Here is a tiny trained network, its code and every weight. The questions are about switching its units off for an input and a class, where a switched-off unit gives its printed mean instead of its output.

import numpy as np


def w(rows, s, z=0):
    codes = np.array(rows[::2]) - 128.0
    scale = np.full(codes.shape[1], s)
    scale[-1] = z or s
    return codes * scale


def f(y):
    return y / 2 * (1 + np.tanh(0.7978845608 * (y + 0.044715 * y**3)))


def log_softmax(a):
    a = a - a.max(-1, keepdims=True)
    return a - np.log(np.exp(a).sum(-1, keepdims=True))


def net(x, mask):
    res = np.array(x, float).reshape(1, 5) / 4 @ E
    y = f(res @ A[0][:, :-1].T + A[0][:, -1])
    res = res + np.where(mask, y, B[0][:, -1]) @ B[0][:, :-1]
    return log_softmax(res[-1] @ U[:, :-1].T + U[:, -1])


A, B = {}, {}
E = w([
[73,8,105],'x0',
[120,131,126],'x1',
[92,126,186],'x2',
[105,121,188],'x3',
[113,139,126],'x4',
],0.012)
A[0] = w([
[190,207,109,181],'neuron 1',
[130,118,60,101],'neuron 2',
[132,107,72,100],'neuron 3',
[111,121,73,148],'neuron 4',
[211,152,142,236],'neuron 5',
[121,98,81,100],'neuron 6',
[112,174,144,71],'neuron 7',
[68,178,137,100],'neuron 8',
[151,132,201,194],'neuron 9',
[32,66,142,219],'neuron 10',
[136,159,232,97],'neuron 11',
[79,146,85,156],'neuron 12',
[93,102,11,151],'neuron 13',
[80,82,156,221],'neuron 14',
[71,133,133,173],'neuron 15',
[147,83,69,110],'neuron 16',
[81,62,154,1],'neuron 17',
[133,111,143,208],'neuron 18',
[126,164,191,76],'neuron 19',
[154,126,205,196],'neuron 20',
[114,49,166,220],'neuron 21',
],0.012,0.005)
B[0] = w([
[135,248,81,219],'neuron 1',
[136,75,171,155],'neuron 2',
[145,84,191,153],'neuron 3',
[178,119,181,157],'neuron 4',
[87,133,89,197],'neuron 5',
[93,133,224,157],'neuron 6',
[136,114,166,140],'neuron 7',
[93,142,145,139],'neuron 8',
[29,124,127,171],'neuron 9',
[156,178,123,253],'neuron 10',
[56,76,163,177],'neuron 11',
[172,150,157,143],'neuron 12',
[172,73,254,207],'neuron 13',
[193,152,63,212],'neuron 14',
[146,197,114,156],'neuron 15',
[153,105,215,172],'neuron 16',
[73,182,46,179],'neuron 17',
[110,194,57,157],'neuron 18',
[76,20,201,155],'neuron 19',
[11,55,80,172],'neuron 20',
[211,146,84,228],'neuron 21',
],0.0064,0.011)
U = w([
[252,205,114,149],'0',
[55,174,37,229],'1',
[66,38,253,2],'2',
],0.0076,0.0027)

Each question gives the input, the list of numbers given to net, and the class t.
The units are the neurons (one row each of A and B). Each row of codes is followed by its name. A weight is (code - 128) times the scale printed after its matrix; where a second scale follows, it is the last column's (A, B and U).
mask holds one flag per neuron, in row order. A switched-off neuron (its flag False) gives its mean, the last column of its row in B, instead of its output. The means were averaged over made-up inputs and are rounded, as every weight is.
A unit's drop is (log p(t) with every unit on - log p(t) with that unit switched off) / (log p(t) with every unit on - log p(t) with every unit switched off).
The circuit of an input: a set's keep is (log p(t) with only the set's units on - log p(t) with every unit switched off) / (log p(t) with every unit on - log p(t) with every unit switched off). Starting from the 12 units with the biggest drops (on a tie, the unit counted first), units are removed one at a time, each time the one whose removal leaves the highest keep (on an exact tie, the one counted first), for as long as the keep stays at least 0.8.
units of the circuit, in order: the units of the circuit, biggest drop first
top k neurons: the k neurons with the biggest drops, biggest first
drop when u is switched off: that unit's drop, to one decimal
input [6,-1,0,-8,-2], class 2: units of the circuit, in order	[neuron 13]
input [7,1,2,-7,-7], class 0: units of the circuit, in order	[neuron 21; neuron 20]
input [-8,7,0,6,-6], class 1: top 2 neurons	[neuron 1; neuron 13]
input [1,5,5,3,8], class 1: units of the circuit, in order	[neuron 13; neuron 16]
input [-3,4,-1,5,-1], class 1: top 2 neurons	[neuron 13; neuron 16]
input [7,-3,-1,-5,2], class 2: top 2 neurons	[neuron 13; neuron 1]
input [6,7,-2,-4,-7], class 2: drop when neuron 1 is switched off	0.3
input [-7,-3,7,7,-3], class 2: drop when neuron 3 is switched off	0.0
input [1,2,4,6,5], class 1: drop when neuron 1 is switched off	-0.1
input [8,-6,3,-4,-6], class 0: drop when neuron 21 is switched off	0.2
